Below is a small trained network, with its code and all its weights. Each question gives an input and a class and asks what happens when units are switched off, that is, made to give their printed mean instead of their output.

import numpy as np


def w(rows, s, z=0):
    codes = np.array(rows[::2]) - 128.0
    scale = np.full(codes.shape[1], s)
    scale[-1] = z or s
    return codes * scale


def f(y):
    return y / 2 * (1 + np.tanh(0.7978845608 * (y + 0.044715 * y**3)))


def log_softmax(a):
    a = a - a.max(-1, keepdims=True)
    return a - np.log(np.exp(a).sum(-1, keepdims=True))


def net(x, mask):
    res = np.array(x, float).reshape(1, 5) / 4 @ E
    y = f(res @ A[0][:, :-1].T + A[0][:, -1])
    res = res + np.where(mask, y, B[0][:, -1]) @ B[0][:, :-1]
    return log_softmax(res[-1] @ U[:, :-1].T + U[:, -1])


A, B = {}, {}
E = w([
[199,161,78,74,173,164,52,181,118,171,202],'x0',
[123,63,53,138,34,254,24,52,78,56,110],'x1',
[136,161,163,158,142,65,123,78,17,121,225],'x2',
[220,214,108,187,181,156,126,200,220,104,81],'x3',
[77,172,213,188,120,106,35,38,201,134,143],'x4',
],0.011)
A[0] = w([
[85,42,70,66,98,158,140,129,76,146,154,88],'N0',
[191,148,121,97,147,150,73,169,133,131,154,48],'N1',
[143,124,124,109,151,121,113,115,145,117,140,2],'N2',
[115,133,166,111,162,80,174,105,70,157,192,118],'N3',
[134,164,150,131,185,110,169,185,185,165,101,118],'N4',
[124,122,135,137,125,177,3,68,158,165,163,150],'N5',
[210,149,64,122,182,160,163,205,121,141,138,114],'N6',
[133,184,147,193,162,157,55,96,157,83,170,75],'N7',
[123,145,103,119,123,163,75,117,178,100,101,37],'N8',
[80,87,205,151,107,109,178,68,147,119,104,99],'N9',
],0.013,0.0074)
B[0] = w([
[119,93,60,99,72,213,43,103,83,110,126,242],'N0',
[140,153,133,153,81,81,138,142,169,75,124,193],'N1',
[125,89,152,120,113,110,134,133,165,154,136,124],'N2',
[150,178,255,164,169,27,94,91,86,186,176,222],'N3',
[83,121,102,67,150,229,217,175,141,194,60,254],'N4',
[147,136,173,205,155,62,115,36,183,53,145,244],'N5',
[159,72,99,118,119,89,72,203,206,38,142,254],'N6',
[145,113,120,165,78,132,87,123,72,48,176,209],'N7',
[152,158,146,130,133,57,91,136,106,185,164,184],'N8',
[97,136,123,219,79,90,140,100,181,77,51,225],'N9',
],0.01,0.018)
U = w([
[138,123,90,66,137,155,122,250,153,134,131,99],'0',
[121,175,168,82,170,127,116,124,24,248,205,1],'1',
[116,105,43,112,75,230,69,123,68,75,120,210],'2',
[60,156,147,159,121,135,161,136,151,146,52,74],'3',
[128,146,156,168,118,55,74,129,105,104,164,224],'4',
],0.012,0.0068)

Each question gives the input, the list of numbers given to net, and the class t.
The units are the neurons (one row each of A and B). Each row of codes is followed by its name. A weight is (code - 128) times the scale printed after its matrix; where a second scale follows, it is the last column's (A, B and U).
mask holds one flag per neuron, in row order. A switched-off neuron (its flag False) gives its mean, the last column of its row in B, instead of its output. The means were averaged over made-up inputs and are rounded, as every weight is.
A unit's drop is (log p(t) with every unit on - log p(t) with that unit switched off) / (log p(t) with every unit on - log p(t) with every unit switched off).
The circuit of an input: a set's keep is (log p(t) with only the set's units on - log p(t) with every unit switched off) / (log p(t) with every unit on - log p(t) with every unit switched off). Starting from all 10 units, units are removed one at a time, each time the one whose removal leaves the highest keep (on an exact tie, the one counted first), for as long as the keep stays at least 0.8.
circuit, biggest first: the units of the circuit, biggest drop first
unit that matters most: the unit with the biggest drop
top k neurons: the k neurons with the biggest drops, biggest first
drop of u: that unit's drop, to one decimal
input [5,-3,-2,-8,-6], class 2: unit that matters most : N0
input [8,-3,-4,6,6], class 0: top 2 neurons : N4, N3
input [1,0,8,-2,-7], class 1: circuit, biggest first : N3, N5
input [1,3,2,5,-3], class 0: circuit, biggest first : N5, N0
input [-7,1,-4,2,5], class 3: top 3 neurons : N9, N3, N6
input [-3,8,-6,8,-2], class 4: top 3 neurons : N8, N4, N0
input [1,-4,8,-5,2], class 1: top 3 neurons : N6, N3, N5
input [0,8,-4,-8,6], class 4: top 4 neurons : N5, N4, N8, N9
input [2,8,-7,7,-7], class 0: top 3 neurons : N6, N8, N7
input [3,-4,-8,-6,-6], class 2: top 2 neurons : N0, N3
input [1,-7,5,-8,1], class 1: top 3 neurons : N3, N6, N5
input [0,-8,6,7,3], class 1: top 3 neurons : N3, N4, N9
input [-1,7,-5,5,-2], class 4: top 2 neurons : N8, N4
input [-5,-6,2,2,8], class 3: circuit, biggest first : N4
input [-2,-7,-3,-1,7], class 3: drop of N1 : 0.0
input [-3,-4,-2,-5,1], class 3: drop of N7 : 0.2
input [-8,-8,-3,-7,8], class 3: drop of N9 : 0.1
